Here is a tiny trained network, its code and every weight. The questions are about switching its units off for an input and a class, where a switched-off unit gives its printed mean instead of its output.

import numpy as np


def w(rows, s, z=0):
    codes = np.array(rows[::2]) - 128.0
    scale = np.full(codes.shape[1], s)
    scale[-1] = z or s
    return codes * scale


def norm(h):
    return h / np.sqrt((h * h).mean(-1, keepdims=True) + 1e-5)


def f(y):
    return y / 2 * (1 + np.tanh(0.7978845608 * (y + 0.044715 * y**3)))


def log_softmax(a):
    a = a - a.max(-1, keepdims=True)
    return a - np.log(np.exp(a).sum(-1, keepdims=True))


def net(x, mask):
    res = np.array(x, float).reshape(1, 4) / 4 @ E
    u = 0
    for l in range(4):
        y = f(norm(res) @ A[l][:, :-1].T + A[l][:, -1])
        res = res + np.where(mask[u : u + 5], y, B[l][:, -1]) @ B[l][:, :-1]
        u += 5
    return log_softmax(norm(res)[-1] @ U[:, :-1].T + U[:, -1])


A, B = {}, {}
E = w([
[137,36,138,59,112,125,2,52,95],'x0',
[65,111,130,102,201,236,69,159,151],'x1',
[144,8,39,104,141,150,171,254,41],'x2',
[152,163,29,120,176,136,164,46,176],'x3',
],0.005)
A[0] = w([
[176,152,194,121,117,162,119,172,106,5],'0.n1',
[156,136,59,128,208,131,152,77,143,102],'0.n2',
[77,159,123,162,75,155,255,142,131,161],'0.n3',
[13,191,128,58,221,146,93,187,135,69],'0.n4',
[31,120,202,176,93,135,113,164,48,70],'0.n5',
],0.0057,0.0016)
B[0] = w([
[116,121,80,183,77,141,135,71,182,128],'0.n1',
[70,130,71,179,28,133,46,199,163,211],'0.n2',
[98,92,141,94,189,79,136,106,164,248],'0.n3',
[160,135,134,3,153,145,133,112,150,250],'0.n4',
[74,163,2,126,102,116,94,174,209,231],'0.n5',
],0.0076,0.0023)
A[1] = w([
[46,27,105,8,141,80,113,138,177,214],'1.n1',
[196,159,121,115,31,35,193,109,94,163],'1.n2',
[150,54,119,163,121,121,78,35,155,53],'1.n3',
[161,2,116,144,82,146,62,23,122,64],'1.n4',
[68,220,128,179,81,133,81,88,163,247],'1.n5',
],0.0054,0.0012)
B[1] = w([
[147,98,145,111,128,33,115,56,130,253],'1.n1',
[150,143,142,2,122,208,72,106,188,201],'1.n2',
[14,129,160,123,160,101,131,159,126,165],'1.n3',
[28,81,208,125,174,107,177,136,194,202],'1.n4',
[128,121,85,158,148,122,131,186,41,217],'1.n5',
],0.0077,0.0052)
A[2] = w([
[81,87,127,73,118,119,74,119,158,185],'2.n1',
[94,232,225,200,139,185,46,58,133,249],'2.n2',
[113,154,178,177,195,82,203,122,164,202],'2.n3',
[106,165,189,95,23,120,168,196,154,137],'2.n4',
[146,2,44,143,89,130,142,73,126,154],'2.n5',
],0.0055,0.0019)
B[2] = w([
[200,224,87,177,87,141,170,155,129,254],'2.n1',
[183,106,71,105,59,84,210,217,5,217],'2.n2',
[80,2,143,93,248,124,116,126,124,167],'2.n3',
[55,180,69,153,202,247,75,26,140,153],'2.n4',
[118,218,140,155,150,102,177,245,98,190],'2.n5',
],0.0059,0.0053)
A[3] = w([
[150,180,96,189,231,197,224,131,202,90],'3.n1',
[170,61,99,80,143,163,99,254,125,187],'3.n2',
[81,160,69,213,81,132,64,151,138,248],'3.n3',
[202,193,88,13,95,190,124,103,191,225],'3.n4',
[80,110,73,144,36,93,77,131,165,255],'3.n5',
],0.0058,0.00083)
B[3] = w([
[68,102,200,140,47,112,70,90,138,169],'3.n1',
[126,180,152,146,100,141,126,55,105,228],'3.n2',
[142,150,42,210,134,122,117,142,154,173],'3.n3',
[167,130,150,103,149,209,94,123,110,253],'3.n4',
[107,120,100,144,151,179,133,119,255,191],'3.n5',
],0.0095,0.0049)
U = w([
[47,57,193,99,139,94,129,95,158,147],'0',
[156,154,147,57,114,215,97,86,114,152],'1',
[87,153,52,171,80,148,100,127,166,140],'2',
[131,155,112,129,108,91,180,153,6,139],'3',
[166,117,114,132,197,109,125,138,140,166],'4',
[222,39,178,226,149,159,128,120,106,2],'5',
[180,43,147,177,135,169,145,119,110,16],'6',
],0.014,0.0079)

Each question gives the input, the list of numbers given to net, and the class t.
The units are the neurons (one row each of A and B). Each row of codes is followed by its name. A weight is (code - 128) times the scale printed after its matrix; where a second scale follows, it is the last column's (A, B and U).
mask holds one flag per neuron, layer by layer. A switched-off neuron (its flag False) gives its mean, the last column of its row in B, instead of its output. The means were averaged over made-up inputs and are rounded, as every weight is.
A unit's drop is (log p(t) with every unit on - log p(t) with that unit switched off) / (log p(t) with every unit on - log p(t) with every unit switched off).
The circuit of an input: a set's keep is (log p(t) with only the set's units on - log p(t) with every unit switched off) / (log p(t) with every unit on - log p(t) with every unit switched off). Starting from the 12 units with the biggest drops (on a tie, the unit counted first), units are removed one at a time, each time the one whose removal leaves the highest keep (on an exact tie, the one counted first), for as long as the keep stays at least 0.8.
circuit, biggest first: the units of the circuit, biggest drop first
most important unit: the unit with the biggest drop
top k neurons: the k neurons with the biggest drops, biggest first
k most important neurons of layer l: the k neurons of layer l with the biggest drops, biggest first
input [8,-7,6,6], class 0: circuit, biggest first -> (1.n4)
input [5,-6,-2,7], class 2: top 4 neurons -> (0.n2 0.n4 1.n3 0.n3)
input [3,5,-6,-5], class 3: top 2 neurons -> (2.n2 1.n2)
input [6,-4,-6,7], class 2: circuit, biggest first -> (0.n2 0.n4)
input [-2,3,-2,-4], class 2: top 4 neurons -> (0.n5 1.n2 0.n1 3.n3)
input [-8,5,2,7], class 0: circuit, biggest first -> (0.n3 3.n1)
input [4,-6,5,7], class 2: top 4 neurons -> (0.n2 0.n4 2.n5 1.n4)
input [-4,-8,8,-6], class 1: top 2 neurons -> (1.n2 1.n5)
input [-1,6,6,-1], class 1: top 3 neurons -> (0.n4 1.n5 2.n2)
input [-1,7,-8,4], class 3: top 3 neurons -> (2.n2 1.n2 1.n5)
input [-5,-6,-5,-1], class 1: top 4 neurons -> (1.n2 1.n4 1.n3 1.n1)
input [7,-7,1,2], class 0: top 2 neurons -> (1.n4 1.n3)
input [5,3,8,8], class 2: circuit, biggest first -> (0.n2 2.n3)
input [4,-5,-6,-4], class 3: circuit, biggest first -> (2.n2 1.n5)
input [-3,-2,-6,4], class 3: most important unit -> 0.n5
input [-1,-5,-7,-6], class 3: top 3 neurons -> (2.n2 1.n5 0.n2)
input [-3,4,5,-8], class 2: top 2 neurons -> (0.n5 1.n2)
input [8,6,3,-6], class 0: circuit, biggest first -> (1.n4 3.n4)
input [0,-4,1,3], class 1: top 3 neurons -> (1.n2 0.n5 3.n4)
input [3,1,4,5], class 2: circuit, biggest first -> (0.n2)
input [6,6,1,5], class 0: circuit, biggest first -> (1.n4 0.n5)
input [7,7,-3,-2], class 0: 3 most important neurons of layer 1 -> (1.n4 1.n2 1.n1)
input [-3,-5,-6,-5], class 3: 2 most important neurons of layer 0 -> (0.n4 0.n2)
